In the rows, zero is written as 128.
Facts:
{tupon stastus nemumak fletu losan} ζ driklek
{gofik klobu ziplor foste skarel gemem} ζ stanok
{ganum skugre} ζ vuzin
{kalus maskubik mudes} ζ flistal
{sitrer tidi} ζ sira
{katu skogrul klevo skegrurik veveflal} ζ bratrum
{tofle brizes mekek flestik febrir} ζ ganum
{pelur kleflu kupan} ζ kalus
{stizak gatrir rigrur bratrum kloples tisas} ζ falu
{stuken tepom bramem rigradra pozi} ζ kiple
{feflis roplu stulo keres brozugris} ζ maskubik
{dofo zudi bruvu bonor} ζ trodo
{plizu briskis} ζ skitro
{destosto gretritre siru} ζ skugre
{brivos zodri} ζ briplu
{gufliklir nafum fludo klilestis} ζ klotrofim
{dromes treves} ζ skopleba
{druduk vasen zoklor} ζ grebram
{roflela rumer briklur klotrul pivel} ζ mudes
{pegir plazik kiple losoplok} ζ trabun
{brevin grerek} ζ vizon
{drople flutreskan klotrofim toragus} ζ sudris
{briplu stanok puplok vizon sefo ranem} ζ suska
{skoduston rire fisose} ζ rigrur
{mosku kofol nebobrir dregro padak} ζ skaskik
{nudus pleklis sira} ζ tradas
{kligok} ζ ranem
{ravivus kufil} ζ losan
{klonedri trimafi} ζ treves
{plovu tuzer} ζ pokil
{brodrolan fuskatun} ζ gribis
{pokil duskim} ζ dridetrik
{plubil} ζ duskim
{stava skodonur vagaflin} ζ bonor
{pibi depor vute grebram} ζ kudas
{klebre} ζ drople
{dropek trebison} ζ bruvu
{zumi} ζ pibi
{desul} ζ zista
{stezam} ζ puplok
{mosin lasefa} ζ plizu
{skotrek} ζ briskis
{stogra liplom klozek} ζ pegir
[tupon kalus vizon padak] Ω stava
[tupon nemumak] Ω kudas
[tupon ganum dregro] Ω trebison
[kalus siru] Ω grebram
[katu brivos pokil plubil zista zoklor skodonur losoplok] Ω sitrer
[tofle nebobrir pokil] Ω kligok
[tofle dregro] Ω mudes
[stastus] Ω klevo
[stastus pokil zista kudas] Ω zoklor
[destosto rumer] Ω padak
[roflela] Ω bonor
[roplu kudas] Ω pokil
[stanok klevo nafum] Ω foste
[skopleba] Ω ganum
[falu] Ω tupon
[bruvu kligok dregro flutreskan siru bonor padak trebison] Ω plazik
[pokil grebram] Ω losoplok
[vizon] Ω tofle
[flutreskan] Ω brozugris
[zista bonor] Ω stogra
[zista] Ω skodonur
[trimafi] Ω zista
[siru] Ω brivos
[mosin] Ω trimafi
[mosin] Ω sefo
[toragus] Ω plovu
[trabun] Ω fisose
tupon φ destosto kufil zodri
suska φ brozugris rire
sitrer φ nebobrir rigradra stizak vute
katu φ mosin kligok mosku skitro
tofle φ klotrul gretritre
gatrir φ maskubik klotrul plizu
stuken φ plizu ranem skaskik dropek
feflis φ febrir
brivos φ drople rigradra trabun fisose skodonur
gufliklir φ gemem klonedri
roplu φ maskubik dromes
kleflu φ tuzer pokil rire
brevin φ puplok rigrur pivel skaskik
rumer φ zumi skugre mudes pokil
driklek φ klozek
stulo φ fletu roflela plizu
skopleba φ rigradra grerek
kofol φ fisose
trodo φ desul klonedri pivel
skarel φ destosto ravivus tepom
bratrum φ gemem briplu stizak mekek zodri
brizes φ kloples druduk vute brodrolan
stava φ flistal tuzer
sefo φ lasefa
flutreskan φ mosin losoplok vizon
fuskatun φ klotrofim fisose
klebre φ klevo flistal
depor φ vuzin tradas kloples nudus gofik tuzer
fludo φ nemumak toragus mekek
kupan φ toragus grebram flestik skaskik
kiple φ gribis bonor flistal
skotrek φ pegir maskubik toragus skegrurik klevo
stogra φ desul falu skegrurik ravivus bonor tepom
sudris φ briklur pleklis nafum siru tuzer dofo pokil
vagaflin φ puplok siru gofik
sira φ rigrur treves brodrolan

Known rows:
[164  86 130 200 135  54 109 132 133 119 127 143 141 139 118 105 126 123
 121 138 138 140 119 160 119 113 186] -> suska
[171 139 150 114 134  67 129 145 123 128 128 155 126 130  90 124 137 116
  86 129 152 128 126 173 123 109  99] -> flistal
[115 150 130  86 140 127 128 110 124 133 132 123 125 122 127 100 110 152
 143 124  60 122 155 138 170 139 142] -> siru
[170  91 124 120 125 123 110 128 118 141 126 185 112 139  90  57 136 140
 114 151  54 142 151 155 181 144 131] -> pokil
[139 103 120 111 126 151 127 116 131 133 131 108 111 127 133 114 116 144
 141 125  90 123 157 131 143 106 122] -> tidi
[ 48 179 134 204 137 123 134 145 120 114 120 115 165 133 150 173 136  91
 122 109 232 132  60  87  89 143 137] -> skarel
[115 123 143 108 114 143 145 127 127 125 136 119 119 134 143 123 118 130
 148 133 101 128 140 127 157 118 125] -> kloples
[ 95 162 143 129 120 141 146 142 124 120 135 132 131 132 152 151 137 111
 126 130 156 125 108  90 121 131 127] -> veveflal
[103  52 136 121 121 146 131 127 132 134 125 129 142 133 123 141 137 151
 158 115  89 130 134 117 148 131 107] -> sitrer
[201  53 113 128 125 105 123 125 137 136 130 145 135 134 112 127 124 141
 123 151 117 132 155 165 136 123 124] -> sira
[ 96 135 127 121 134 123 133 131 117 128 126 111 126 126 131 156 136 121
 123 112 147 124 126 116 120  99 107] -> feflis
[112 142 127 116 120 146 134 122 128 126 131  96 124 126 132 123 120 132
 143 123 111 125 137 138 138 123 122] -> brodrolan
[109 143 128 130 127 142 130 127 121 125 129 107 128 126 143 142 132 124
 129 123 147 124 115 112 116 127 123] -> vasen
[ 84 150 129 180 132 129 132 129 125 113 127  99 136 125 141 133 132 111
 138 114 164 130  93 105 113 125 154] -> ziplor
[119 138 129 123 124 155 137 119 134 129 128 112 120 126 135 117 115 131
 137 121 110 122 137 126 127 129 117] -> ravivus
[122 107 136 102 129 148 127 118 120 128 132  95 125 132 131 100 113 143
 140 126  72 124 157 144 144 111 130] -> dofo
[120 130 144 117 135 136 118 127 136 124 125 117 129 133 140 132 125 135
 120 123 144 124 126 125 100 117 135] -> klebre

Rows:
No name comes twice in this set of rows, the named rows included.
[172 161 118 122 121 117  91 135 135 135 121 194 102 139 111 106 144 119
  97 150 130 142 120 136 154 132 133]	kudas
[ 55 206 130 137 142 134 127 145 112 125 118 147 130 132 136 169 145  98
  98 111 196 126  92  99 111 123  91]	roplu
[ 85  47 150 125 124 144 137 136 120 134 130 184 134 135 135 133 151 131
 148 122 110 128 132  70 140 134 135]	katu

Now the same things, written a new way:
Known rows:
[121 119 121 116 124 114 146 125 131 109 148 119 115 123 154 139 135 134
 125 121 140 113 119 124 125 125 119 158 150 132 137 118] -> klotrul
[121 116 133 118 124 141 128 124 118 134 120 121 131 121 132 124 119 163
 145 119 126 124 119 121 128 148 137 123 132 123 124 128] -> rigradra
[120 217 117 176 123 141 122 120 110 184 116 137 129 142 130 125 116 105
 157 140 103 155 119 143 165 158 121 121 121 131 128 204] -> kiple
[144 111 127 118 123 145 134 122 144 110 131 131 154 123 112 125 140 145
 120 120 120 117 143 128 118 126 119 124 146 120 128 119] -> zodri
[120 111 138 121 125 109 123 174 125 146 145 121 128 122 121 126 140 106
 117 121 112 125 138 155 115 125 121 121 117 129 125 134] -> tupon
[128 113 130 116 123 134 124 123 128 121 124 120 126 122 128 123 128 141
 128 120 142 118 123 123 122 127 131 122 131 128 125 120] -> druduk
[124 119 122 117 123 114 139 127 134 108 145 118 116 123 150 139 131 132
 125 118 145 111 119 120 128 128 119 158 139 122 133 121] -> keres
[133 148 127 116 125 124 132 125 134 131 137 119 172 125 129 124 113 153
 156 121 151 170 118 130 121 127 147 122 131 118 127 120] -> plazik
[152 119 119 125 125 109 122 124 128 116 126 122 116 125 117 124 114 164
 117 121 132 116 129 117 145 124 128 121 128 129 140 121] -> plubil
[135 112 136 117 121 147 143 135 117 109 122 127 153 121 114 125 148 129
 116 130 111 137 167 136 121 129 120 130 129 124 141 118] -> brevin
[133 115 147 116 137 130 123 123 138 133 129 121 118 122 125 123 125 115
 117 123 170 110 127 130 119 125 172 123 128 146 124 118] -> veveflal
[121 154 119 142 130 117 122 124 119 148 117 144 119 134 116 135 129 106
 139 142 102 130 121 116 135 124 122 123 116 125 125 139] -> tradas
[132 112 145 118 139 130 125 123 142 136 132 119 118 123 123 123 126 113
 117 125 173 110 126 136 118 126 172 123 136 147 124 119] -> skegrurik
[127 113 130 119 125 135 126 123 130 120 124 122 125 121 128 123 129 142
 129 121 141 120 121 125 123 127 132 120 133 129 125 119] -> vasen
[130 113 130 120 122 135 125 124 131 119 126 122 125 123 127 123 129 142
 127 119 139 118 123 125 121 128 129 121 135 128 125 120] -> tidi
[121 150 119 135 127 119 124 123 117 155 115 140 116 142 116 130 123 106
 144 143 102 132 119 117 139 128 121 121 117 124 126 144] -> klotrofim
[125 113 128 120 122 134 126 121 129 119 124 119 124 123 129 122 130 143
 128 122 140 120 122 124 121 127 131 121 136 132 124 118] -> dropek

Rows:
No name comes twice in this set of rows, the named rows included.
[125 119 123 117 123 116 136 127 134 109 141 119 114 123 145 134 131 132
 124 119 142 111 119 122 126 127 118 148 138 122 131 120]	pelur
[120 114 119 198 147 151 126 126 163 107 114 182 146 126 114 123 158 115
 131 148 103 152 181 128 128 124 127 123 124 120 124 120]	stanok
[126 120 130 121 126 103 122 137 137 134 163 122 163 122 110 124 122 116
 133 119 125 151 125 133 116 126 127 121 122 120 127 118]	padak
[156 121 119 124 126 108 122 122 125 117 126 120 115 128 116 124 111 176
 118 119 126 115 128 115 157 125 130 123 128 128 143 121]	skodonur
[157 111 136 119 127 109 125 145 117 130 129 119 114 130 126 125 112 119
 120 122 146 116 151 131 149 128 154 123 117 146 147 117]	katu
[133 128 125 120 124 117 124 128 133 123 138 119 149 124 124 123 116 143
 133 119 148 153 121 127 119 124 130 121 119 120 127 118]	siru
[126 116 145 116 122 128 125 151 113 125 120 120 126 122 138 126 132 118
 120 123 130 126 130 136 128 135 125 124 123 121 130 132]	gufliklir
[124 118 141 120 121 136 127 146 116 122 122 119 123 121 141 125 131 122
 119 129 128 130 127 143 127 131 126 124 136 133 129 129]	fludo
[125 115 146 118 122 139 127 150 110 122 119 120 127 122 148 125 125 128
 121 126 125 134 130 133 132 136 127 122 120 126 127 123]	brizes
[121 174 117 155 128 135 121 120 105 145 117 141 121 135 142 125 120 106
 130 149 102 153 132 124 154 128 122 128 117 133 126 137]	sudris

Now the same things, written a new way:
Known rows:
[132 132 126 132 124 131 132 128 121 150 131 140 128 132 128 144 132 133
 120 111 125 127 142 134 121 135 128 131 125 132 130 120 127 132 138 123
 137 146 124 123 126 125 128 140 118 130 132 147 132 111 138] -> zoklor
[114 117 142 120 141 123 131 126 144  87 114  84 123 122 132  94 124 118
 143 168 154 133  92 132 137 112 124 120 130 125 119 139 125 134 120 146
 125 107 130 132 133 136 130  97 142 131 117  90 126 165 115] -> tradas
[138 130 152 131 127 125 118 125 111 153 167 158 141 130 115 124 127 146
 127 112 117 129 131 111 119 127 132 145 135 130 132 127 127 109 145 117
 123 140 128 131 126 124 129 143 133 119 141 138 132 118 148] -> kupan
[114 128 123 109 142 132 125 128 137  60 122 104 117 109 145  97 108 116
 140 182 121 126  78 135 168 109 129 109 139 108 111 145 124 122 117 129
 105 114 136 129 131 140 115 101 144 131 138  97 123 179  79] -> ranem
[137 131 144 137 123 141 145 127 111 165 123 158 124 127 139 148 129 146
 124 125 130 124 122 128 121 131 126 136 120 130 119 123 127 155 157 125
 137 158 100 116 130 119 135 141 111 124 111 157 154 121 135] -> trimafi
[135 125 131 128 119 126 129 131 113 142 108 125 130 126 134 156 135 120
 123 100 115 127 167 128 121 136 107 128 128 122 135 118 128 161 120 121
 128 114 109 131 151 125 141 151 135 122 106 131 119 105 139] -> stizak
[128 151 111 105 134 130 106 127 103 141 152 138 135 107 138 167 121 137
 107 105 119 122 121 168 163 127 121 108 150  99 116  76 118 121 152 104
 124 200 116 137 117 134 111 122 114 129 182 137  91 118 110] -> foste
[133 124 129 128 121 126 128 131 114 138 107 129 129 125 133 156 137 119
 122 103 115 127 165 128 122 135 109 130 125 123 135 118 128 161 122 122
 131 120 110 133 152 125 140 153 135 124 109 134 120 105 140] -> skoduston
[134 129 112 133 119 127 125 129 131 139 133 139 127 140 121 137 132 128
 122 111 113 127 157 124 118 141 132 130 124 140 139 137 134 113 117 123
 129 120 146 124 122 125 119 144 126 133 134 140 127 108 137] -> flutreskan
[113 113 189 120 152 115 116 120 134  81 166 127 140 118 112  58 119 134
 159 161 146 141  71 108 132  89 141 156 130 120 119 132 111  97 156 140
 106 121 122 154 135 135 140 105 161 116 145  84 126 176 144] -> maskubik
[114 117 147 123 140 124 126 129 137  90 126  83 127 123 132  91 121 117
 141 178 152 133  91 128 136 113 118 116 137 124 121 144 126 128 120 141
 125 116 131 132 135 136 132 103 145 129 119  95 128 167 113] -> skaskik
[135 145 104 122 124 140 124 127 114 127 141 157 122 120 139 145 120 134
 116 116  91 119 130 135 151 136 135 121 134 121 121 129 127 126 127 107
 117 136 140 119 125 129 107 144 123 131 147 146 128 118 105] -> gofik
[136 124 160 139 123 147 157 128 114 176 119 179 114 129 150 171 119 153
 132 140 134 126 118 133 125 141 129 143 109 131 115 120 132 150 162 122
 134 174  91 109 134 111 137 140 117 116  98 164 165 133 138] -> mosin
[121 119 145 120 138 119 129 130 139 110 121  71 132 126 133  96 116 124
 145 176 156 130  91 120 132 117 116 116 145 120 120 144 134 125 112 144
 120 103 134 122 121 133 131  90 143 126 103  86 129 172 111] -> trodo
[132 134 147 131 127 126 126 123 118 148 156 150 137 128 117 124 128 141
 130  98 119 132 134 121 120 127 139 149 125 134 129 117 120 116 151 121
 127 133 130 129 128 125 129 142 131 123 144 137 129 114 153] -> pelur
[171 143  98 135 129 128 161 143 122 128 167 221 144 102  91  95 169 123
 108  81 115 141 138 112 139 129 142  96 141 135 133  77 124 173  95 128
 113  88  97 165 118 153 217 113  82 111 119 162 139  75  87] -> plovu
[ 69 120  53 173 118 117 118 122 170 109  90  98 124 116 125 147 103  62
 121 203 197 136  76  77 151 124 178 134  84 105 134 140 136  54 101 141
 189 110 116 116 133 105 145  75 129 106  84 110 113 169  71] -> trabun

Rows:
No name comes twice in this set of rows, the named rows included.
[100 131  50 172  97 122 102 128 118 142  68 128 141  96 115 174 124  60
  97 107 145 121 148  61 141 115 142 130  98  83 143 127 126 123 118 122
 182  77  64 142 172 101 159 121 111  87  85 148  91  94  89]	fisose
[132 130 155 131 130 126 120 124 115 141 167 165 137 128 113 118 132 142
 129 105 117 133 131 117 120 120 139 152 125 132 131 122 118 109 157 119
 127 145 126 139 133 126 131 148 133 122 154 142 129 114 156]	klotrul
[151 144 145 127 124 156 145 126  88 171 119 182 123 110 154 142 121 159
 117 143 113 109  90 117 141 119 119 125 137 106 103 133 130 180 170 117
 126 168  79 111 124 121 130 135  95 117 106 169 169 133  98]	sefo
[129 121 134 113 129 118 116 132 112 146 105 135 132 122 137 193 137 122
 120 100 132 128 165 155 131 133 100 129 127 103 134  75 126 154 130 116
 128 172  86 150 143 124 141 143 133 120 121 120  94 111 147]	klevo
[120 120 107 122 140 122 133 127 170 112  95  89 124 147 126 100 131 127
 140 180 176 125  88 132 116 116 138 121 127 132 125 144 144 115 113 161
 136 132 138 122  83 131 122  78 111 145 112  98 142 167 114]	kiple
[136 133 154 130 127 125 122 124 116 156 164 157 140 129 113 121 125 146
 131  99 118 130 129 114 119 126 138 151 130 132 130 121 123 111 150 120
 121 132 131 133 126 123 126 138 132 119 144 133 130 116 155]	feflis
[144 143 108 129 122 126 130 128 121 167 121 124 140 140 122 122 138 138
 117 111 133 117 132 110 101 125 124 127 142 125 132 132 136 135 134 133
 143 138 126 113  93 127 135 128  93 138 114 152 145 109 127]	stogra
[116 103 159 116 135 117 127 133 126  79  86  67 126 111 143 118 128  99
 146 160 144 133 123 126 137 114  87 114 134 107 124 132 126 181  99 141
 116  77 101 144 174 135 149 115 168 117  76  72 111 160 118]	rigrur
[143 132 148 129 128 133 119 119 116 165 158 170 137 131 113 130 136 153
 122 100 122 126 124 123 124 133 142 149 127 141 126 127 132 138 138 124
 125 120 136 136 129 123 109 132 130 120 131 118 132 111 154]	kleflu
[167 129 104 137 128 129 168 147 140 129 173 252 130 113 100 133 153 125
 118 103 113 147 150 121 145 151 153 109 123 143 141  73 133 131  84 119
 100 109 102 159 115 142 213 122  99 105 119 164 143  89  95]	toragus

